Rows lie near named flat spaces through zero. A row that begins with a name and a colon came from that space; any other row is followed by the name of its block's space that it lies nearest.
mbfs: [-60.3 -25.8  25.8  24.2  43.9 -22.1 -35.5  -5.8 -24.3 -55.9 -32.6  63.0
  10.0 -28.8  16.7 -19.3 -15.1  15.1  49.2 -11.5  40.5   0.9 -19.8   0.2
  34.7  38.5 -26.9]
[ 38.9  16.8  50.0   4.5 -52.6  16.9   0.6  19.4  12.3  84.2  28.6 -20.4
  23.5  10.8 -36.7 -18.4 -28.7  -4.5  -1.6  31.6 -11.3 -54.1  47.8 -84.5
  36.6  23.8  19.5]
mbfs
jrlz: [  3.7  17.1  40.1  39.1   3.3   7.8 -29.3  42.5 -40.3 -26.5 -22.1  -1.2
  -7.1 -21.1  29.4 -24.3 -13.7 -18.5 -18.1  11.7  10.3  -6.9  18.6  -7.9
  -0.9  27.1   1.7]
fjrh: [-16.9 -14.4  -3.1   2.1 -30.6  39.6  -5.1 -11.9  21.3   3.4  -7.1 -12.0
   3.6  -0.7  35.8  -1.9 -38.6 -18.6  15.9   3.1   5.0   6.1 -26.5  15.3
 -15.0  19.2  12.9]
ggqh: [  8.6  12.8   2.1  17.2   6.0   4.7 -13.6  -3.5   4.1 -15.1   0.1   7.2
   6.5  10.0   6.6  -7.1 -15.7  16.3  -0.2 -12.7   4.7   3.1  -3.8   8.4
  -1.0   8.9 -13.2]
sgbd: [ -4.9  15.7  13.2  28.0 -15.5   6.3 -20.7  27.8 -22.7   4.4  -4.5 -16.0
  26.8  10.5 -16.0 -26.3 -18.8   5.0  14.8  24.7  -3.4  26.4  -1.5  17.3
  -1.4  13.3  13.5]
[-13.7   6.0 -16.1 -39.9 -16.2 -21.2  12.6 -42.5  29.8  14.2   6.6 -18.6
   7.7   7.8 -29.9  13.6  -1.8  18.8   9.7  28.2 -16.8   1.4  -8.3   4.5
  14.2 -11.9  18.8]
jrlz
sgbd: [-23.9  20.3 -23.1  -4.2   7.5 -11.1  -1.0 -14.6  13.6   6.5  -0.5 -22.6
 -15.3   2.7   1.1  -3.9  -4.3  17.0  -1.1 -16.7  13.5  45.0  34.1   0.6
 -20.4 -36.3  26.1]
[  3.7  54.7  -0.6 -10.8 -42.0   7.1  29.2  13.9  34.2   0.9  34.4 -21.6
   0.3  10.1 -28.5   6.4  22.3  23.8 -17.7   2.6  -1.9   0.9  12.0  -6.6
 -52.8 -25.8  21.0]
jrlz
[ 15.4  -4.4 -18.9 -15.3   8.4  27.0  26.7 -25.2  17.4 -40.7 -14.6  63.0
 -31.8 -20.4  -9.5  24.4  -6.6  24.7   8.9 -14.1  29.4  19.6  -2.9  14.5
   9.1  42.6  36.9]
ggqh
jrlz: [-60.5  -5.4 -30.8 -13.8  12.6  -5.1   5.1  44.0 -45.9  11.2 -14.4 -17.6
 -15.5  36.0  22.3  41.3 -40.1   0.2  24.4  -5.1 -36.1  15.1 -13.4 -16.5
  16.7  -8.0 -44.4]
[ 12.9  -6.8  36.4  -3.9 -17.0   4.0 -18.8 -14.3 -10.2  38.3 -10.8 -17.8
  11.2  16.9   7.1  -3.1 -16.3  -6.4 -17.6  -2.5 -20.5 -12.4  34.8 -17.9
  14.2 -25.2  12.3]
mbfs
[ 43.2  -3.1  27.3  -3.7  10.8  29.6   9.7 -37.5  23.2  36.9 -59.5 -30.9
  39.8  35.6  10.7  31.6   0.7   9.5 -13.1  26.6 -20.4 -22.6 -22.4  23.0
 -37.7  29.5  22.7]
fjrh
srcm: [  7.3 -13.1   0.0  -8.1   5.9   1.9   9.5  21.2   1.7 -22.6  -7.6   3.3
  13.8   6.6  -9.3  -2.4   1.7  10.8   1.0   0.0 -12.1  -9.8   0.6  -3.5
   2.1   2.6  -8.6]
[-13.5 -24.1 -15.6 -18.5   1.2   9.7  52.0 -11.3   5.2  14.5  -5.8  26.1
 -37.8 -30.3 -15.7  34.4  11.7  -9.1   3.6  19.5  14.0   4.3  10.3   1.2
  -1.2   7.7  51.3]
ggqh
[ 16.5  21.1  24.1   1.1 -36.7   3.7  33.4 -39.1 -21.1  -3.7 -31.1   7.2
  43.3  24.5  22.0   4.0 -54.9 -14.3  20.2   1.0   6.3 -14.0 -17.3  17.4
 -46.2  -0.9  -9.8]
fjrh
[ 16.7 -22.4  27.9  19.5  19.9 -18.4  16.1 -13.8 -18.3  28.9 -21.0  -6.6
  10.9   3.3 -34.4  -2.6  57.4 -21.3 -20.1  15.3  10.3 -28.7  21.1   6.6
 -16.7   4.1  22.0]
fjrh
[-13.3  15.9 -15.9  -6.2 -14.7  -1.5 -35.2  12.7   2.7  11.6   7.4 -18.7
 -16.1  -5.0 -14.1 -34.1  -1.3   6.4   9.4  -5.5  -6.2  31.5  15.8   6.2
  -9.4 -18.1  30.2]
sgbd
srcm: [-12.0 -22.0   9.5  -8.6  37.3 -13.4   6.8  -8.6   4.4 -19.7   9.2  -0.2
 -19.2  -7.4  -9.9  43.9  12.2  40.3 -16.1   3.5   9.5  -6.3  -1.2 -13.7
 -13.2  -3.6   7.7]
[-53.5  46.3  27.3  37.3   6.4   3.7 -30.3  79.4 -40.9 -20.3 -29.4 -34.4
 -29.5 -11.3  18.2   2.8  -8.2  -4.0 -29.3  23.2 -18.9 -17.8   9.6  -5.9
  21.1  -8.4 -12.5]
jrlz
fjrh: [ 10.9  13.9  13.3 -19.5 -21.3 -12.3  23.1 -38.5 -16.7 -25.8   1.4  20.5
  29.4   7.8   2.6  10.5 -49.5  11.7  34.3 -13.6   3.0 -13.2 -18.0  -2.0
 -19.0  11.4 -11.3]
[  1.4  24.0  21.5  18.3  -7.4 -14.1 -36.3  13.8 -20.6   5.5   8.7 -52.2
  40.3  27.7  26.2 -32.6  -0.9   5.1  -5.8  -4.0 -12.6  -0.6  -9.9 -16.8
  -4.8 -22.3 -59.6]
ggqh
[  6.3  33.5  23.6  -7.8  32.8  23.2 -40.5  39.7   9.3 -48.2   8.0 -18.2
 -12.9 -26.1   3.4  30.6 -41.0 -16.2 -22.8   3.4  27.5  20.4 -24.1  11.6
  12.3 -32.7 -25.8]
jrlz
[ -4.5 -18.9  -8.2 -11.0   5.9   5.3  25.8 -13.4  -0.2   4.5  -6.5  12.4
 -16.2 -18.6 -13.0  25.1   4.3   1.0   7.5   9.6   1.1  -0.6   5.6   0.5
   1.9   9.0  25.2]
ggqh
[-35.3  32.3   8.3   2.1 -21.8  -0.5 -11.1  49.0 -18.3  -2.9   6.7 -22.3
  -3.3  -1.1 -12.3  11.6  -3.6  15.2 -16.9  15.3 -20.8 -10.5   0.2  -9.8
   7.4 -26.7   2.5]
jrlz
[  6.9 -72.4  -7.1 -19.2  29.7   4.3 -27.8  48.1  37.4  -4.3  12.8  31.4
  23.7 -13.2 -51.4 -66.8  41.8 -25.6  53.4  15.7  15.2 -59.9 -59.6 -52.2
  38.5  49.7  44.2]
fjrh
[ 10.0  10.1 -13.7  -5.0   0.0  -2.4   7.7  19.9   4.6   9.3  20.4 -20.8
  15.6   4.2 -14.7   9.7  24.9  -5.0   6.3  11.6 -24.5 -16.3 -13.2   1.9
   5.6  12.2  16.6]
mbfs
[  3.9  38.6 -35.5   1.1 -17.0   0.9  32.2 -22.3   3.8  11.3  17.8  14.5
  16.0   7.2  -7.8  33.8 -15.3 -26.7  -3.4  48.8 -24.8  -4.8   9.5  32.3
 -11.6  17.6  -8.4]
sgbd
[-23.4  46.1  37.0   5.6 -32.9   2.9 -19.3  48.8   1.0 -10.6  14.9 -17.2
   4.3 -12.6 -40.0   5.4  27.3  15.5 -34.1  25.3  -3.7 -20.8   1.0   1.6
   5.1 -30.6  27.9]
jrlz
ggqh: [ 34.9  51.1  11.2  30.2 -10.7   6.9 -71.5   9.8  -3.6 -37.3  10.1 -26.3
  48.2  47.7  22.5 -42.5 -24.2  52.3   5.5 -45.0  -8.5   3.1 -20.1  -6.9
  -3.6  10.4 -79.7]
[ 11.8 -69.0 -45.8 -29.9  21.0  -2.9  38.1 -43.7  -7.3  42.1  19.6  38.1
  25.1  65.8  26.1  20.3 -23.4  -4.8  46.5 -35.3  -8.7  33.7   9.0   8.2
 -13.8   7.9 -31.3]
jrlz
[ -5.5   9.3  -0.3   2.7  -6.1   6.7 -13.6 -16.7  -9.3  10.1   2.7   4.2
  -2.4   3.9  11.1   2.2   5.4  -8.7   3.1  -3.8   5.9  -6.2  -8.7   6.4
 -17.6   8.7  -2.1]
srcm
[-34.4 -14.6 -28.5  15.2  45.6   6.4   8.8   0.3 -35.2  14.4  -3.0  15.7
 -25.0  48.1  26.8  -5.1  18.2  -7.6  11.9  -1.5 -29.4 -10.0  19.6  -1.7
 -21.1  -3.3 -21.8]
jrlz
[-16.1  15.0   2.0  -3.0  -2.6  37.8 -22.9 -16.4  10.5   7.7  -1.7 -22.7
 -11.6 -18.6  47.4  14.6 -40.3  14.1 -12.0   4.6  -4.3  14.4   7.6  37.6
  -9.1  13.9  -6.9]
fjrh
[ 22.9  45.3   0.1  -2.9 -20.9 -24.4  34.3 -23.6 -15.0 -18.1 -27.1  -4.5
  30.5  54.1  -4.5  27.9 -14.4  19.0  10.6   1.9 -31.4  12.7  -7.3  -0.5
 -18.6 -28.0 -12.3]
fjrh
[-13.2 -38.0  13.7  18.2 -11.8   7.7  17.6   3.8  16.9  12.5 -17.1  19.6
  17.9  12.5 -23.9 -37.0  18.2 -45.9  23.2  24.5  32.7 -40.1 -14.8   5.8
  -9.6  21.4  42.0]
fjrh
[  1.9   6.1   4.0  10.0  -4.6  -9.2 -17.4   8.2  -6.1  -3.3   4.5 -20.3
  10.2   9.4   5.5 -13.4  -1.8   4.9   1.2  -5.8 -10.4 -12.1  -3.3  -6.5
  -4.2  -6.2 -23.4]
ggqh
mbfs: [ 22.5   7.8 -10.0  -2.8 -34.0  -4.1   4.8  -5.9  18.9  11.1  15.5   1.6
  -7.4  12.4 -12.0  10.1 -18.6  -2.4  -3.3 -10.1  36.8   0.5   7.7 -33.7
 -28.0  38.6 -12.1]
[-28.9   0.1  -5.4   9.8 -30.8  -5.6   2.9  40.9 -12.4  24.1  -5.4  -9.6
  -9.2 -24.6  -0.1  10.9   7.0  19.3   1.3  -5.2 -10.3  -9.6 -14.5 -23.4
  18.3   8.6   4.5]
jrlz
[-15.5  17.0  24.5  -5.6 -14.3  -8.6  32.4 -49.0 -25.5 -19.7  -8.5  12.1
  24.7   4.4  26.7 -10.9 -41.1  -3.6  21.7  12.4   2.5 -19.8  -8.6  40.1
 -28.9  23.1   7.9]
fjrh
[ -2.0 -34.5   7.8 -15.1  33.3  -6.6   8.2  19.0  19.0 -44.0 -12.1  -3.6
 -10.6  15.5 -12.2  22.8   4.0  45.6  -8.1   9.6 -12.3 -11.8   6.2 -17.4
   5.9   0.9  12.1]
srcm
[ 10.1  -9.8 -18.9  -4.2  -1.1   5.5   0.2  16.3  16.4 -16.6 -13.5 -11.1
   5.3  21.4 -15.9 -16.0  -0.1  -2.9   8.4   2.9 -23.1 -10.7   7.7   2.5
   7.4   7.5   9.3]
srcm
[ 31.4 -16.2 -28.5 -19.4  16.0  -6.8 -28.3   0.1  12.7 -12.0  25.9  -2.5
  -6.8 -13.6 -27.3  14.3  32.9  17.2   8.1 -14.2  -7.6  13.9 -10.7 -48.8
  30.2  18.4 -28.4]
fjrh
[ -0.4 -38.2  -8.6 -21.0  21.0 -18.8  24.9 -21.8   2.2  -4.7   0.3  19.2
 -18.3 -14.3   7.8  34.9  22.8   9.3 -13.3 -25.4  16.6 -17.2  -3.2 -44.9
  -3.9   1.0  -2.0]
sgbd
[  3.5   6.3   7.1   4.8  -1.5  -6.2  -6.8   5.0   0.4   0.9   5.7  -4.0
   4.8  13.7   5.0  -1.2   5.7   5.1  -6.5  -4.5   0.2  -7.7 -10.0  -5.1
  -3.6   6.4  -7.6]
ggqh
[-15.7   2.3 -10.6   0.4   3.6   1.7  -9.3  28.2  -1.7  -1.6  -4.1 -12.8
 -26.8 -41.8 -15.7  17.3  19.2   8.5  -5.2  -5.2  -2.2  -4.9 -46.3  -5.1
  18.0  -5.9  -9.0]
jrlz
[ 26.5 -22.0  27.1   7.2  24.4  21.6  16.5  -0.3 -30.4   1.9 -28.4  36.8
 -38.3 -45.9  19.7  30.4  -3.2  15.3  -2.8  -6.4  43.7  -7.1  21.1  13.3
  -8.6 -41.7 -24.2]
mbfs
[-10.5  19.8   3.2   6.3  28.5  -9.9   7.8 -38.9   7.9 -16.4 -20.9  -1.6
 -22.4  14.4  11.0 -35.1   7.6 -17.5  -5.7  22.9 -19.9 -20.7  35.4  -1.6
 -16.0   1.0  11.5]
jrlz
[ 20.3  23.1  19.8  -0.7   8.1  13.1 -10.9 -16.8  -9.4   1.6 -15.6   9.1
 -17.3 -12.0  -9.1  31.6 -16.5  -5.1 -15.0 -21.6   8.9 -14.2   1.8 -29.0
  28.2  16.7  -6.9]
sgbd
